Below is a small trained network, with its code and all its weights. Each question gives an input and a class and asks what happens when units are switched off, that is, made to give their printed mean instead of their output.

import numpy as np


def w(rows, s, z=0):
    codes = np.array(rows[::2]) - 128.0
    scale = np.full(codes.shape[1], s)
    scale[-1] = z or s
    return codes * scale


def f(y):
    return np.maximum(y, 0)


def log_softmax(a):
    a = a - a.max(-1, keepdims=True)
    return a - np.log(np.exp(a).sum(-1, keepdims=True))


def net(x, mask):
    res = np.array(x, float).reshape(1, 3) / 4 @ E
    y = f(res @ A[0][:, :-1].T + A[0][:, -1])
    res = res + np.where(mask, y, B[0][:, -1]) @ B[0][:, :-1]
    return log_softmax(res[-1] @ U[:, :-1].T + U[:, -1])


A, B = {}, {}
E = w([
[132,160,212,88,161,181,216,54],'x0',
[189,171,218,127,95,110,204,238],'x1',
[124,215,130,64,88,2,110,78],'x2',
],0.0099)
A[0] = w([
[143,136,174,88,129,108,145,205,113],'N0',
[102,118,183,154,118,124,143,91,109],'N1',
[105,107,100,132,126,113,95,108,93],'N2',
[123,122,92,121,151,143,115,105,125],'N3',
[118,128,155,132,141,136,162,92,122],'N4',
[159,151,163,162,112,124,124,145,127],'N5',
[107,141,132,116,118,153,145,152,89],'N6',
[114,133,143,111,132,72,124,115,173],'N7',
[101,143,89,129,116,115,144,154,101],'N8',
[134,134,168,122,111,170,164,52,117],'N9',
[125,99,123,140,115,154,113,80,82],'N10',
[114,122,97,135,111,142,97,38,132],'N11',
[96,128,123,141,129,181,126,161,147],'N12',
[103,128,75,123,113,159,105,88,89],'N13',
[137,130,78,132,126,101,75,196,92],'N14',
[110,175,110,114,139,27,169,100,103],'N15',
[89,121,126,120,136,128,121,114,126],'N16',
[134,86,111,130,136,253,148,150,89],'N17',
[106,146,169,120,132,121,145,195,101],'N18',
[153,123,166,125,115,145,115,88,99],'N19',
[120,172,184,92,141,204,173,32,108],'N20',
[133,128,122,81,112,114,125,122,237],'N21',
[122,129,104,136,137,104,111,165,226],'N22',
[131,144,153,165,147,91,148,197,90],'N23',
[141,132,111,130,144,192,130,157,169],'N24',
[107,103,131,178,130,204,134,170,79],'N25',
[117,112,104,134,152,133,90,77,105],'N26',
[140,171,146,128,124,17,124,54,95],'N27',
[105,155,144,164,112,122,183,181,117],'N28',
[121,134,141,168,129,133,136,95,247],'N29',
[127,134,178,148,165,164,177,69,143],'N30',
[129,99,99,138,124,157,118,177,125],'N31',
[117,123,144,103,111,126,150,184,119],'N32',
[123,147,119,146,136,67,120,138,126],'N33',
[158,141,86,138,157,126,117,52,94],'N34',
[130,111,154,115,111,80,162,151,85],'N35',
[134,90,67,126,134,85,71,206,123],'N36',
[82,156,132,168,114,144,124,93,102],'N37',
[132,127,157,98,115,137,202,60,109],'N38',
[112,117,79,158,108,93,89,188,97],'N39',
[126,87,142,118,118,139,127,129,101],'N40',
[143,84,97,99,120,146,133,96,152],'N41',
[119,125,150,98,84,88,101,108,81],'N42',
[130,125,152,125,128,135,176,85,99],'N43',
],0.015,0.011)
B[0] = w([
[186,125,94,99,152,135,164,116,198],'N0',
[117,132,110,130,127,119,109,129,157],'N1',
[163,122,108,107,155,131,123,131,164],'N2',
[160,135,116,111,127,137,149,122,168],'N3',
[118,137,114,153,133,111,121,135,172],'N4',
[162,125,110,124,127,125,156,120,166],'N5',
[146,126,129,115,125,126,112,126,137],'N6',
[115,124,167,144,110,163,136,136,190],'N7',
[116,122,115,131,137,119,103,121,142],'N8',
[93,121,83,119,124,111,100,145,203],'N9',
[172,145,120,102,153,124,121,125,159],'N10',
[188,124,106,106,139,139,166,128,209],'N11',
[125,125,166,140,117,149,124,144,176],'N12',
[183,148,106,99,144,126,138,113,175],'N13',
[102,144,81,127,131,84,73,141,188],'N14',
[146,131,195,132,141,161,61,138,207],'N15',
[156,132,126,134,134,124,146,123,153],'N16',
[133,135,207,121,141,171,55,126,216],'N17',
[164,133,96,104,148,127,149,109,175],'N18',
[119,126,115,121,132,113,106,128,148],'N19',
[101,148,72,149,129,74,87,146,247],'N20',
[66,86,160,167,82,156,240,125,207],'N21',
[68,85,115,168,85,133,212,142,201],'N22',
[186,136,98,100,152,121,130,117,176],'N23',
[111,121,181,142,126,154,148,132,189],'N24',
[147,143,190,117,137,151,61,132,191],'N25',
[182,138,108,112,131,125,154,118,183],'N26',
[139,142,209,115,146,163,46,137,223],'N27',
[176,131,105,103,128,133,156,118,180],'N28',
[79,65,144,167,80,148,253,129,213],'N29',
[95,129,102,144,101,96,129,140,219],'N30',
[93,141,154,138,122,139,103,131,177],'N31',
[163,117,98,124,134,136,142,114,168],'N32',
[110,141,150,141,128,136,102,132,167],'N33',
[176,132,104,100,158,135,123,115,177],'N34',
[177,140,112,100,155,139,103,118,159],'N35',
[91,143,81,147,118,67,84,134,213],'N36',
[157,129,119,115,136,122,125,131,149],'N37',
[109,124,95,145,119,99,99,138,204],'N38',
[97,139,74,135,134,86,78,138,192],'N39',
[138,140,143,126,133,132,114,128,139],'N40',
[155,116,125,120,126,142,153,133,174],'N41',
[138,147,154,121,149,148,69,135,160],'N42',
[110,126,99,134,136,114,101,124,170],'N43',
],0.032,0.016)
U = w([
[91,133,61,178,118,43,70,152,131],'0',
[144,133,232,140,156,189,63,141,128],'1',
[251,116,76,78,186,131,176,122,109],'2',
[79,60,156,184,64,137,220,127,253],'3',
[67,139,123,87,165,107,119,88,83],'4',
[110,140,178,134,120,90,145,80,72],'5',
],0.012,0.0048)

Each question gives the input, the list of numbers given to net, and the class t.
The units are the neurons (one row each of A and B). Each row of codes is followed by its name. A weight is (code - 128) times the scale printed after its matrix; where a second scale follows, it is the last column's (A, B and U).
mask holds one flag per neuron, in row order. A switched-off neuron (its flag False) gives its mean, the last column of its row in B, instead of its output. The means were averaged over made-up inputs and are rounded, as every weight is.
A unit's drop is (log p(t) with every unit on - log p(t) with that unit switched off) / (log p(t) with every unit on - log p(t) with every unit switched off).
The circuit of an input: a set's keep is (log p(t) with only the set's units on - log p(t) with every unit switched off) / (log p(t) with every unit on - log p(t) with every unit switched off). Starting from the 12 units with the biggest drops (on a tie, the unit counted first), units are removed one at a time, each time the one whose removal leaves the highest keep (on an exact tie, the one counted first), for as long as the keep stays at least 0.8.
units of the circuit, in order: the units of the circuit, biggest drop first
most important unit: the unit with the biggest drop
top k neurons: the k neurons with the biggest drops, biggest first
drop of u: that unit's drop, to one decimal
input [-5,6,2], class 2: most important unit : N0
input [1,5,-5], class 1: top 3 neurons : [N17; N25; N11]
input [1,0,-4], class 1: top 2 neurons : [N17; N21]
input [0,8,-7], class 2: top 3 neurons : [N0; N28; N23]
input [-4,8,8], class 1: top 3 neurons : [N27; N15; N33]
input [8,4,-8], class 0: top 2 neurons : [N20; N30]
input [5,-6,-5], class 2: top 3 neurons : [N11; N36; N27]
input [-5,1,-6], class 1: top 3 neurons : [N17; N25; N20]
input [-2,6,7], class 1: top 2 neurons : [N27; N15]
input [2,-6,5], class 2: top 2 neurons : [N11; N17]
input [1,7,-7], class 1: top 3 neurons : [N17; N25; N24]
input [8,2,-8], class 0: drop of N27 : 0.9
input [-2,3,7], class 1: drop of N17 : 0.0
input [8,4,-7], class 0: units of the circuit, in order : [N20]
input [-1,-1,3], class 3: drop of N17 : 0.2
input [-5,-6,-4], class 2: drop of N26 : 0.2
